Each row is followed by its group and then its class within the group.
-18.5 -6.0 3.7 13.2 25.6 18.4 19.8 -5.8 13.8 78.2 -37.5 -4.0 -1.0 -1.3 -3.1 -18.2 14.9 23.3 9.2 43.8 -4.7 -10.2 -31.1 8.4 14.8 -1.5 2.5 32.7 0.7 4.3 5.6 -43.7 26.7 -29.0 31.0 -36.3 -2.1 -24.1 -1.0 14.3 -1.6 8.6 -8.3 11.4 10.0
(16).(93)
-20.4 -15.6 11.9 2.7 15.7 13.0 12.0 -10.3 25.5 47.7 -42.7 -5.6 4.8 -9.3 8.7 -6.7 13.1 42.8 -0.7 12.7 2.3 1.1 10.8 6.2 18.7 -15.6 12.5 4.2 -6.2 2.4 6.2 -38.5 13.6 -31.7 -13.4 -34.9 -1.0 37.0 0.1 1.5 -13.2 -6.5 0.8 20.7 -2.1
(16).(85)
-2.7 -9.3 17.3 8.7 1.2 -36.4 -5.4 -11.4 17.5 59.0 23.0 -17.8 1.2 -13.1 -18.9 5.8 -6.0 0.0 4.3 0.7 19.8 1.8 -2.5 6.1 5.6 -9.0 1.5 -18.9 -2.9 28.6 -11.0 -26.1 9.9 -0.2 2.3 -13.5 -0.4 9.0 6.4 4.1 0.9 -43.6 -9.9 9.2 8.2
(17).(89)
44.5 2.1 8.7 4.6 15.5 44.5 2.9 -23.9 5.5 -14.7 -23.6 -19.9 -22.1 -10.0 7.4 -14.7 -34.3 22.0 15.6 11.2 45.7 -8.0 -23.8 -3.1 11.6 -48.1 4.2 17.4 13.6 -56.0 1.9 -25.2 26.3 -17.5 -2.9 -33.2 -0.4 -28.9 -1.5 6.6 4.2 1.6 -9.7 9.0 -5.9
(20).(97)
9.1 4.4 10.1 -3.9 -13.3 5.2 -27.1 -27.6 -0.3 -16.2 8.7 -11.5 -17.2 -20.8 1.6 2.6 -32.5 5.4 -6.9 -37.4 29.6 -0.4 16.1 8.7 23.0 -22.5 -11.7 -15.4 17.8 0.7 -5.7 -6.2 11.5 -10.5 -5.3 21.6 -1.5 -6.4 4.5 4.3 -15.0 -18.8 -12.0 10.2 -0.3
(17).(107)
-22.5 -6.7 -2.7 8.3 49.1 7.7 13.1 -1.1 17.6 75.7 -37.2 -3.9 2.4 -12.2 4.5 -13.9 15.3 53.5 6.1 4.9 16.1 1.2 -13.2 -0.3 15.9 6.6 4.0 0.5 -12.2 -3.6 2.4 -45.6 14.6 -17.9 -12.5 -0.5 -2.9 -5.5 0.4 1.4 -20.5 -1.9 -4.0 16.8 4.7
(16).(85)
-7.9 -4.8 21.0 6.9 6.0 7.4 4.5 -12.1 9.3 45.7 1.8 -19.1 -6.6 -19.1 -5.5 -4.1 -19.4 -4.9 9.0 -9.8 20.4 -0.5 -14.2 11.1 19.7 -28.1 -8.9 -3.4 7.1 2.4 -9.8 -24.1 24.4 8.8 0.2 -26.9 -7.3 -22.9 -2.2 6.8 13.5 -6.1 -4.0 23.9 12.2
(17).(89)
-15.8 6.0 -4.2 29.1 11.5 20.8 29.6 -6.6 8.2 84.2 -43.0 8.0 -0.9 -9.4 7.7 -6.8 16.8 48.5 -24.3 10.5 7.7 -1.3 -2.8 3.7 13.8 7.0 9.6 18.6 -17.1 -4.7 10.3 -15.5 6.6 -19.0 4.7 -14.3 -4.7 -28.2 4.3 -8.4 -28.9 15.0 -5.0 11.2 5.0
(16).(85)
8.4 -13.0 28.4 1.8 -12.0 5.1 -18.1 -26.1 6.3 24.8 -13.8 -28.4 -14.5 -12.3 1.8 -16.4 -44.6 19.1 4.3 -10.6 29.4 12.7 -11.4 15.3 14.2 -3.9 -0.1 -10.5 -0.1 12.2 0.6 -18.7 16.2 -6.8 8.1 -12.8 -4.7 -10.3 1.4 7.0 -7.0 -9.4 10.1 4.7 1.6
(17).(107)
-0.2 3.5 31.8 4.2 -6.9 25.3 4.8 -16.8 9.3 58.2 -20.7 -40.2 -7.4 0.6 -4.9 12.6 -41.6 10.0 -7.8 -5.5 34.5 1.6 12.2 13.4 12.4 -18.4 -1.7 -30.5 9.8 -10.6 -8.9 -11.3 5.2 -0.5 -0.2 -36.3 -7.1 -7.5 -4.6 10.3 0.7 -23.5 -10.0 15.0 23.3
(17).(89)
-26.3 -6.3 -1.9 -10.3 2.8 -12.3 27.3 20.2 0.2 75.5 -17.3 11.3 5.4 -17.5 -17.1 -22.0 27.5 -6.8 -12.0 4.1 -0.9 1.2 -1.4 18.1 10.8 33.6 9.3 -29.4 -9.0 46.8 3.3 3.9 -14.1 -1.8 24.6 13.1 -2.3 14.5 -2.0 0.8 -15.9 -6.0 2.1 -2.8 15.7
(22).(96)
8.4 -4.2 14.9 1.0 -2.9 1.9 -9.9 -14.1 -2.9 0.3 6.7 -15.9 -7.3 -28.6 -6.0 -31.7 -15.3 7.3 -5.7 -39.9 31.1 0.7 -6.3 11.9 33.7 -0.5 -6.6 -33.7 5.9 -8.7 -18.0 -16.4 15.6 -8.1 26.0 39.0 -2.3 -6.3 0.7 1.4 -14.8 -16.0 -8.1 9.8 9.5
(17).(107)
-13.6 -10.2 -6.0 -8.0 27.2 19.8 17.6 -1.3 27.0 36.1 -39.3 -7.3 -2.6 -9.7 12.5 -13.8 20.6 27.1 14.4 15.9 6.0 -4.8 -8.5 5.7 14.9 -3.0 3.8 4.5 3.7 -3.2 32.8 -29.4 30.2 -23.1 3.2 -24.0 3.1 -10.6 6.5 3.0 -4.6 -3.2 2.0 8.9 -3.5
(16).(85)
-11.9 -1.1 -15.0 8.9 40.6 7.0 8.6 -7.8 9.3 32.5 -36.8 0.7 7.9 -13.8 4.3 -16.7 29.3 27.5 12.3 18.4 14.0 -9.1 -18.0 -1.7 1.5 -16.5 14.1 25.1 -6.3 -6.2 4.0 -32.9 16.3 -23.9 -14.3 -17.1 0.4 -7.7 1.5 0.7 -2.9 -0.8 -7.0 5.9 -11.7
(16).(85)
-17.4 3.1 -9.4 -6.5 4.6 -9.9 33.3 5.7 10.2 84.2 -34.7 8.3 0.2 -18.5 -0.7 -30.6 27.0 4.3 -15.6 12.1 16.2 9.5 -9.2 17.6 6.6 20.0 11.1 -18.6 -4.4 43.1 12.7 -0.8 -14.3 -9.0 19.8 -7.2 -12.3 -1.7 -1.2 4.5 -21.4 2.2 -18.6 -0.9 17.1
(22).(96)
-4.0 -3.0 16.7 -9.2 -5.3 -8.4 -3.9 -10.6 21.6 36.8 3.6 -6.2 -4.2 -26.2 -7.5 -17.8 -16.7 4.0 -7.2 -33.8 21.9 6.0 10.8 17.4 33.1 28.6 5.0 -54.6 -6.9 37.6 -1.8 -12.6 3.6 -8.2 6.4 43.9 -4.2 7.0 -8.7 7.4 -29.6 -22.3 -13.2 8.5 -1.7
(17).(107)
-19.1 -18.5 13.8 13.9 18.2 12.1 17.3 -8.9 13.1 49.8 -14.3 -6.7 4.1 -9.0 -4.2 -18.7 16.6 27.9 7.2 9.7 -7.9 -7.0 -21.7 3.6 12.4 10.5 -7.0 18.7 -4.4 11.4 -4.8 -40.6 27.3 -13.0 27.4 -15.9 0.9 -11.0 0.1 1.1 -7.4 -2.9 -10.0 19.4 4.7
(16).(93)
0.6 3.7 -25.5 -9.7 8.1 -7.1 24.1 -11.6 18.0 84.2 1.7 17.9 2.2 -23.1 6.0 -16.0 40.2 -6.0 -1.0 14.4 12.0 -5.5 -2.6 6.1 1.0 0.7 -4.6 26.1 -2.8 24.0 5.5 -27.2 -23.9 -10.9 16.7 -5.5 -5.6 -14.0 2.7 11.1 -3.1 0.4 -6.6 1.4 3.8
(22).(96)
-26.6 -10.0 20.8 1.5 -3.0 1.7 17.2 13.3 3.8 84.2 -63.9 -11.3 6.8 -15.5 -11.7 -32.0 -3.2 30.5 -21.1 18.6 13.8 7.7 -12.4 14.8 17.6 27.1 20.8 -18.9 -13.0 53.2 0.9 -12.1 -1.4 -15.0 25.9 -28.8 -10.4 -0.7 6.4 3.3 -27.7 -5.0 -21.9 12.6 6.5
(22).(103)
